Each row has a name. Each question is about the rows just above it.

[178 189 153 130 138 121] -> Z_282
[178 133 153 132 145 117] -> Z_180
[178 100 153 129 143 118] -> Z_306
[177 122 152 141 184  90] -> Z_706
[177 134 153 135 160 107] -> Z_735
After [177 134 153], its row goes on with => [135 160 107]
Go on from [153 130] to the end of its row. => [138 121]
The rest of the row after [133 153]: => [132 145 117]
The rest of the row after [153 135]: => [160 107]
Go on from [178 133 153] to the end of its row. => [132 145 117]

[156 184 130 136 104 131 112 101 148 118]  Z_583
[ 99 166 154 137 104 132 108 125 171 184]  Z_26
[152 130 143 113 185  77 163 124 171 184]  Z_601
[104 160  85 142 105 132 108 125 130 111]  Z_778
[ 95 166 154 136 104 132 163 155 164  93]  Z_573
After [104 132 163 155 164], its row goes on with => [93]
After [104 132 163], its row goes on with => [155 164  93]
Go on from [136 104 131] to the end of its row. => [112 101 148 118]
Go on from [166 154 137 104 132] to the end of its row. => [108 125 171 184]
After [154 136 104 132], its row goes on with => [163 155 164  93]
Go on from [104 132 108 125] to the end of its row. => [171 184]

[128 151 149 163]  Z_684
[125 103 103 186]  Z_808
[125 127 126 155]  Z_249
[125  82  83 103]  Z_472
[127 148 146 164]  Z_464
[125  87  88  96]  Z_186
[128 122 122  89]  Z_345
[125 125 124 125]  Z_713
[128 134 133  85]  Z_172
[125 125 123 124]  Z_123
[127 136 134 183]  Z_176
[126  94  95  94]  Z_634
After [122 122], its row goes on with => [89]
The rest of the row after [134 133]: => [85]

[125 117 115 136 113] = Z_283
[128 115 115  91 115] = Z_92
[125 122 121 141 119] = Z_851
[126 122 130 183 129] = Z_484
[128 122 130 183 130] = Z_985
[128 153 150  89 150] = Z_138
Go on from [125 122] to the end of its row. => [121 141 119]
The rest of the row after [128 153]: => [150  89 150]

[160 103 104 134]  Z_654
[167 136 137 173]  Z_84
[173 119 139 173]  Z_504
[159 103 104 136]  Z_193
[131 119 138 173]  Z_216
[159 103 115 125]  Z_809
After [119 139], its row goes on with => [173]
Which row holds [160 103 104 134]? => Z_654
The rest of the row after [167 136 137]: => [173]
The rest of the row after [159 103 104]: => [136]
The rest of the row after [160 103 104]: => [134]
After [173 119 139], its row goes on with => [173]
After [160 103], its row goes on with => [104 134]

[ 79 136 110  96 105] -> Z_847
[102 108 128 140 118] -> Z_436
[129 112 113 133 116] -> Z_65
[129 110 113 114 118] -> Z_560
[115 132 130  98 110] -> Z_535
[129 111 113 114 105] -> Z_201
[115 132 130 121 131] -> Z_122
The rest of the row after [ 79 136 110]: => [ 96 105]
Go on from [110 113] to the end of its row. => [114 118]
The rest of the row after [102 108 128]: => [140 118]
Go on from [129 110 113 114] to the end of its row. => [118]
After [129 111 113], its row goes on with => [114 105]

[134 128 172 144] : Z_73
[119 127 161 139] : Z_407
[128 128 128 128] : Z_508
[112 127  90 144] : Z_310
[115 130 107 140] : Z_58
[115 130 144 140] : Z_87
[133 128  94 122] : Z_416
[142 126  86 112] : Z_729
[111 128 110 146] : Z_550
[115 131 107 140] : Z_659
[134 127  91 121] : Z_653
After [127  91], its row goes on with => [121]
The rest of the row after [134 127]: => [ 91 121]
Go on from [111 128] to the end of its row. => [110 146]
Go on from [115 131] to the end of its row. => [107 140]
The rest of the row after [134 127  91]: => [121]
Go on from [115 130 144] to the end of its row. => [140]
The rest of the row after [130 144]: => [140]

[142 133 163 129 125]  Z_388
[149 128 137 143 148]  Z_724
[142 134 163 128 134]  Z_31
[159 148 134 137 155]  Z_318
[127  96 102 114 115]  Z_703
[156 137 131 116 161]  Z_389
[108 128 138 143 121]  Z_452
[172 133 140 136 134]  Z_935
[149 128 138 143 121]  Z_746
After [142 134 163], its row goes on with => [128 134]
Go on from [140 136] to the end of its row. => [134]
After [142 133], its row goes on with => [163 129 125]
Go on from [131 116] to the end of its row. => [161]
The rest of the row after [149 128 138 143]: => [121]

[127 187 128 140 131 116 171 111 175 125 126 160 117 144 148 144 137  97
 123 179 164 150 130 156]  Z_528
[125 142 125  70 119 122 126 143 132 126 119 130 118 144 149 144 111  94
 105 144 134 132 116 133]  Z_308
[112 177 102 170 136 138 135 106 154 111 120 145 126 135 154 141 162 152
 149 168 152 144 131 165]  Z_627
[133 114 130 178 135 120 150 125 142 126 136 132 137 125 105 131 170 160
 148 107 131 128 129 130]  Z_631
[143 113 116 143 137 138 110 116 138 125 130 154 129 139 103 162 141 142
 145 107 160 171 148 177]  Z_304
[132 168 144 115 121 125 137 111 138 137 127 117 116 123 155 130 112  94
 104 165 108 116 123 123]  Z_213
[109 101  91 141 121 120 134  78 118  94  97 124 134 107 132 151 134 143
 117 115 115 144 122 152]  Z_470
The rest of the row after [144 148 144]: => [137  97 123 179 164 150 130 156]
The rest of the row after [112  94]: => [104 165 108 116 123 123]

[129 137 117 139] = Z_591
[129 138 117 139] = Z_569
[129 138 116 139] = Z_315
Go on from [129 137] to the end of its row. => [117 139]
The rest of the row after [137 117]: => [139]
After [138 117], its row goes on with => [139]
After [129 137 117], its row goes on with => [139]

[120 116 130 142 122 125 131 128 150 145  77] = Z_980
[120 136  98 115 120 183 124 128 151 145  77] = Z_81
[128 147 129 123 143 168 126 133 148 125  78] = Z_920
[120 116 130 142 122 125 123 138 136 145  83] = Z_689
[120 116 130 142 122 125 131 145 133 128 125] = Z_483
[136 126 134 128 135 135 129 137 136 119  95] = Z_354
The rest of the row after [124 128 151 145]: => [77]
The rest of the row after [123 138]: => [136 145  83]
Go on from [128 151] to the end of its row. => [145  77]
Go on from [137 136] to the end of its row. => [119  95]

[174 148 188 129 106 151 166 129 166 113 116] = Z_845
[174 148 188 129 106 151 166 129 166 143 161] = Z_453
[174 148 188 129 106 151 166 130 165 113 161] = Z_143
The rest of the row after [166 113]: => [116]
After [166 143], its row goes on with => [161]

[126 130 136 119 129 132 126 126 125  76 122 130] = Z_984
[133 129 127 129 118 134 137 113 147 123 134 123] = Z_566
[133 137 121 129 129 124 146 124 119 101 123 137] = Z_458
[134 127 128 129 134 126 110 138 141 111 133 116] = Z_286
[109 129 120 130 116 129 127 118 114 124 133 119] = Z_962
Go on from [125  76 122] to the end of its row. => [130]
The rest of the row after [125  76]: => [122 130]
Go on from [127 118 114] to the end of its row. => [124 133 119]
The rest of the row after [127 128]: => [129 134 126 110 138 141 111 133 116]

[ 83  96 151 137  86  99 158]  Z_370
[170 120 137 111  86 129 131]  Z_476
[151 108 147  89  83 121 111]  Z_768
[152 118  97 111  86 128 131]  Z_290
[126 152 101 123 169 112 129]  Z_237
[103 132 161 166 149  95 112]  Z_428
[146 154 106  79 142 136 110]  Z_495
[100 159 153 143 175  96 154]  Z_163
[116 136  86 166 150  95 112]  Z_231
After [151 137  86], its row goes on with => [ 99 158]
After [161 166 149], its row goes on with => [ 95 112]

[127 117 133 133 133 139 133 146 125 137 122 147 135 137 125 133 138 129] = Z_30
[134 120 126 125 137 142 130 122 127 143 187 124 133 130 127 132 130 127] = Z_832
[128 137 130 141 128 134 123 132 127 126 132 135 117 121 102 123 127 129] = Z_259
After [133 133 139 133 146], its row goes on with => [125 137 122 147 135 137 125 133 138 129]
The rest of the row after [187 124 133]: => [130 127 132 130 127]

[138 137 165 130 140 119] : Z_406
[147  93 141 123 143 113] : Z_284
[106 148  78 136 119 168] : Z_355
[145  97 113 105  99 107] : Z_301
[137 135 165 130 141 117] : Z_834
[132 113 158 158 138  90] : Z_742
[146 112  81 122 100 107] : Z_515
[138 146  74 125 111 136] : Z_728
[146  98 120 105 109 108] : Z_327
[131 156  78 130 120 151] : Z_271
[143 129  67 128  95 121] : Z_34
[144 127  66 128  92 119] : Z_544
The rest of the row after [138 146  74 125 111]: => [136]
The rest of the row after [130 120]: => [151]

[129 131 133 187] : Z_251
[129 130 133 179] : Z_974
[129 131 134 187] : Z_222
[129 125 146 187] : Z_489
The rest of the row after [131 133]: => [187]
Whose row is [129 131 134 187]? => Z_222
The rest of the row after [130 133]: => [179]
Go on from [129 131 134] to the end of its row. => [187]

[119 115 104 105] -> Z_952
[128 125 123 162] -> Z_274
[106 141 126 148] -> Z_675
[106 142 126 148] -> Z_924
[127 135 153 135] -> Z_468
[105 130 138 116] -> Z_152
[157 126 123 162] -> Z_616
Go on from [115 104] to the end of its row. => [105]
The rest of the row after [128 125]: => [123 162]
The rest of the row after [105 130 138]: => [116]

[ 97 149 129 130]  Z_629
[147 136 147 130]  Z_774
[152 135 113 114]  Z_518
[152 118 132 119]  Z_267
[100 134 125 128]  Z_299
[140 135 113 132]  Z_839
[151 135 113 115]  Z_324
[113 135 114 114]  Z_682
[ 97 144 108 131]  Z_106
[152 118 132 118]  Z_620
Go on from [140 135] to the end of its row. => [113 132]
The rest of the row after [ 97 144 108]: => [131]
The rest of the row after [151 135 113]: => [115]
Go on from [152 135 113] to the end of its row. => [114]
The rest of the row after [144 108]: => [131]

[ 95  98 156 124] -> Z_70
[100  98 155 139] -> Z_531
[ 95 128 156 136] -> Z_447
[ 95  98 156 136] -> Z_994
Go on from [ 98 155] to the end of its row. => [139]
Go on from [ 95 128] to the end of its row. => [156 136]
Where do [ 95  98 156 136] appear? => Z_994

[128 136 146 123 145 128  91 141 132 149]  Z_21
[127 115 124 111 144 125 134 142 146 124]  Z_907
[122 158 128 126 142 125 103 139 133 127]  Z_597
[120 147 146 141 116 140 111 114 102 142]  Z_140
[135 113 124 112 144 125 104 139 120 151]  Z_467
[137 122 132 109 145 141  81 145 148 142]  Z_644
[118 142 120 107 139 139 117 136 133 120]  Z_488
[146 145 120 141 129 125 128 126 137 126]  Z_600
[118 136 130 129 141 106 154 137 137 116]  Z_918
[118 136 130 134 134  85 147 139 128 113]  Z_739
[127 149 113 121 142 119 123 140 142 113]  Z_223
[144 105 127 115 128 139  95 134 142 145]  Z_380
The rest of the row after [124 111 144 125]: => [134 142 146 124]
Go on from [103 139] to the end of its row. => [133 127]

